Below is a small trained network, with its code and all its weights. Each question gives an input and a class and asks what happens when units are switched off, that is, made to give their printed mean instead of their output.

import numpy as np


def w(rows, s, z=0):
    codes = np.array(rows[::2]) - 128.0
    scale = np.full(codes.shape[1], s)
    scale[-1] = z or s
    return codes * scale


def norm(h):
    return h / np.sqrt((h * h).mean(-1, keepdims=True) + 1e-5)


def f(y):
    return np.maximum(y, 0)


def log_softmax(a):
    a = a - a.max(-1, keepdims=True)
    return a - np.log(np.exp(a).sum(-1, keepdims=True))


def net(x, mask):
    res = np.array(x, float).reshape(1, 7) / 4 @ E
    u = 0
    for l in range(3):
        y = f(norm(res) @ A[l][:, :-1].T + A[l][:, -1])
        res = res + np.where(mask[u : u + 9], y, B[l][:, -1]) @ B[l][:, :-1]
        u += 9
    return log_softmax(norm(res)[-1] @ U[:, :-1].T + U[:, -1])


A, B = {}, {}
E = w([
[132,125,115,112,127,167,250],'x0',
[130,127,129,128,126,128,128],'x1',
[129,127,126,128,127,126,128],'x2',
[151,145,126,46,178,143,113],'x3',
[68,177,77,100,65,180,117],'x4',
[128,128,127,128,128,129,128],'x5',
[128,128,126,128,129,131,128],'x6',
],0.019)
A[0] = w([
[72,158,127,90,68,144,101,96],'L0N1',
[116,117,127,253,72,126,145,254],'L0N2',
[99,135,136,184,105,146,112,95],'L0N3',
[169,104,143,130,147,140,215,104],'L0N4',
[127,137,126,183,101,131,130,100],'L0N5',
[141,121,147,143,167,122,222,94],'L0N6',
[128,121,140,200,116,122,170,140],'L0N7',
[96,140,126,71,71,143,224,9],'L0N8',
[152,108,167,164,185,116,111,184],'L0N9',
],0.026,0.0087)
B[0] = w([
[91,113,92,98,147,84,78,191],'L0N1',
[45,164,123,232,72,67,162,253],'L0N2',
[211,101,38,102,133,87,124,166],'L0N3',
[75,97,107,83,157,70,142,202],'L0N4',
[145,128,56,31,104,160,176,162],'L0N5',
[69,111,119,90,163,84,122,200],'L0N6',
[98,164,253,168,184,172,87,189],'L0N7',
[224,152,153,190,91,195,145,201],'L0N8',
[177,146,119,165,97,202,157,211],'L0N9',
],0.031,0.022)
A[1] = w([
[151,105,120,117,164,145,159,185],'L1N1',
[134,140,105,78,155,159,113,3],'L1N2',
[150,127,142,79,139,211,39,165],'L1N3',
[141,212,137,189,125,237,125,79],'L1N4',
[160,121,88,169,97,208,231,54],'L1N5',
[123,105,129,91,111,96,168,110],'L1N6',
[150,152,119,118,156,165,136,141],'L1N7',
[163,87,138,11,178,133,98,77],'L1N8',
[255,111,143,48,131,246,165,123],'L1N9',
],0.028,0.0044)
B[1] = w([
[172,134,90,125,185,114,110,156],'L1N1',
[106,90,195,156,105,88,165,145],'L1N2',
[109,211,172,102,181,134,49,173],'L1N3',
[222,61,118,107,143,123,176,251],'L1N4',
[182,196,214,141,97,99,69,242],'L1N5',
[113,83,90,143,166,141,145,147],'L1N6',
[109,108,102,158,143,110,91,157],'L1N7',
[225,128,143,3,77,113,176,166],'L1N8',
[35,109,69,198,252,217,45,230],'L1N9',
],0.036,0.025)
A[2] = w([
[159,107,105,81,107,150,205,28],'L2N1',
[228,93,178,168,41,150,150,10],'L2N2',
[39,128,102,108,144,165,131,11],'L2N3',
[81,149,133,149,30,138,148,34],'L2N4',
[212,203,134,174,42,205,191,26],'L2N5',
[94,75,2,135,79,156,104,40],'L2N6',
[193,110,120,119,53,97,120,130],'L2N7',
[115,191,211,48,55,167,112,3],'L2N8',
[137,195,116,85,108,92,132,134],'L2N9',
],0.031,0.0023)
B[2] = w([
[138,91,93,77,143,206,173,157],'L2N1',
[192,79,173,187,62,47,194,251],'L2N2',
[105,137,174,184,66,169,155,163],'L2N3',
[153,70,88,3,230,171,76,194],'L2N4',
[213,72,205,127,23,181,130,248],'L2N5',
[145,136,27,156,76,122,125,171],'L2N6',
[50,117,172,192,156,120,132,209],'L2N7',
[85,208,185,93,63,102,67,165],'L2N8',
[141,189,111,142,100,162,150,176],'L2N9',
],0.034,0.02)
U = w([
[195,79,175,180,68,113,160,249],'0',
[164,136,129,151,211,175,59,253],'1',
[5,123,161,151,154,90,188,59],'2',
[153,91,103,12,165,142,203,24],'3',
[99,139,5,139,69,93,117,77],'4',
[101,220,162,35,93,106,84,17],'5',
],0.018,0.0018)

Each question gives the input, the list of numbers given to net, and the class t.
The units are the neurons (one row each of A and B). Each row of codes is followed by its name. A weight is (code - 128) times the scale printed after its matrix; where a second scale follows, it is the last column's (A, B and U).
mask holds one flag per neuron, layer by layer. A switched-off neuron (its flag False) gives its mean, the last column of its row in B, instead of its output. The means were averaged over made-up inputs and are rounded, as every weight is.
A unit's drop is (log p(t) with every unit on - log p(t) with that unit switched off) / (log p(t) with every unit on - log p(t) with every unit switched off).
top k neurons: the k neurons with the biggest drops, biggest first
k most important neurons of layer l: the k neurons of layer l with the biggest drops, biggest first
drop of u: that unit's drop, to one decimal
input [-1,-1,5,7,0,-5,4], class 1: top 3 neurons -> (L0N2 L0N4 L0N6)
input [3,2,1,1,3,-5,5], class 1: top 3 neurons -> (L0N8 L0N2 L1N9)
input [7,-5,3,5,5,-1,-1], class 1: top 3 neurons -> (L0N8 L0N2 L1N9)
input [3,-3,-8,-6,0,-6,-7], class 2: top 3 neurons -> (L0N9 L0N7 L0N6)
input [0,7,-8,0,6,-5,5], class 4: top 2 neurons -> (L0N1 L0N9)
input [-7,-4,3,0,1,5,7], class 4: top 2 neurons -> (L0N8 L0N7)
input [7,-6,-3,3,-2,2,-6], class 3: top 3 neurons -> (L0N2 L0N4 L0N6)
input [3,-7,-5,3,-2,0,7], class 3: top neuron -> (L0N2)
input [7,4,6,7,7,0,-6], class 1: top 2 neurons -> (L0N8 L0N2)
input [4,7,-1,2,3,7,0], class 1: top 2 neurons -> (L0N8 L0N2)
input [2,-3,-4,-2,-7,-5,1], class 2: 2 most important neurons of layer 0 -> (L0N6 L0N4)
input [-2,-6,8,5,-2,-1,2], class 1: top 2 neurons -> (L0N2 L1N9)
input [0,4,-6,6,8,2,5], class 5: top 3 neurons -> (L0N1 L0N2 L0N9)
input [-6,-1,-6,1,6,-8,-8], class 5: 2 most important neurons of layer 0 -> (L0N2 L0N4)
input [4,6,-2,1,-7,-5,2], class 3: most important neuron of layer 0 -> (L0N2)
input [7,2,6,2,-7,-6,5], class 3: drop of L1N8 -> 0.1
input [-7,1,4,4,8,-2,-3], class 5: drop of L0N2 -> 0.9
input [3,2,8,6,4,-1,8], class 1: drop of L0N2 -> 2.4
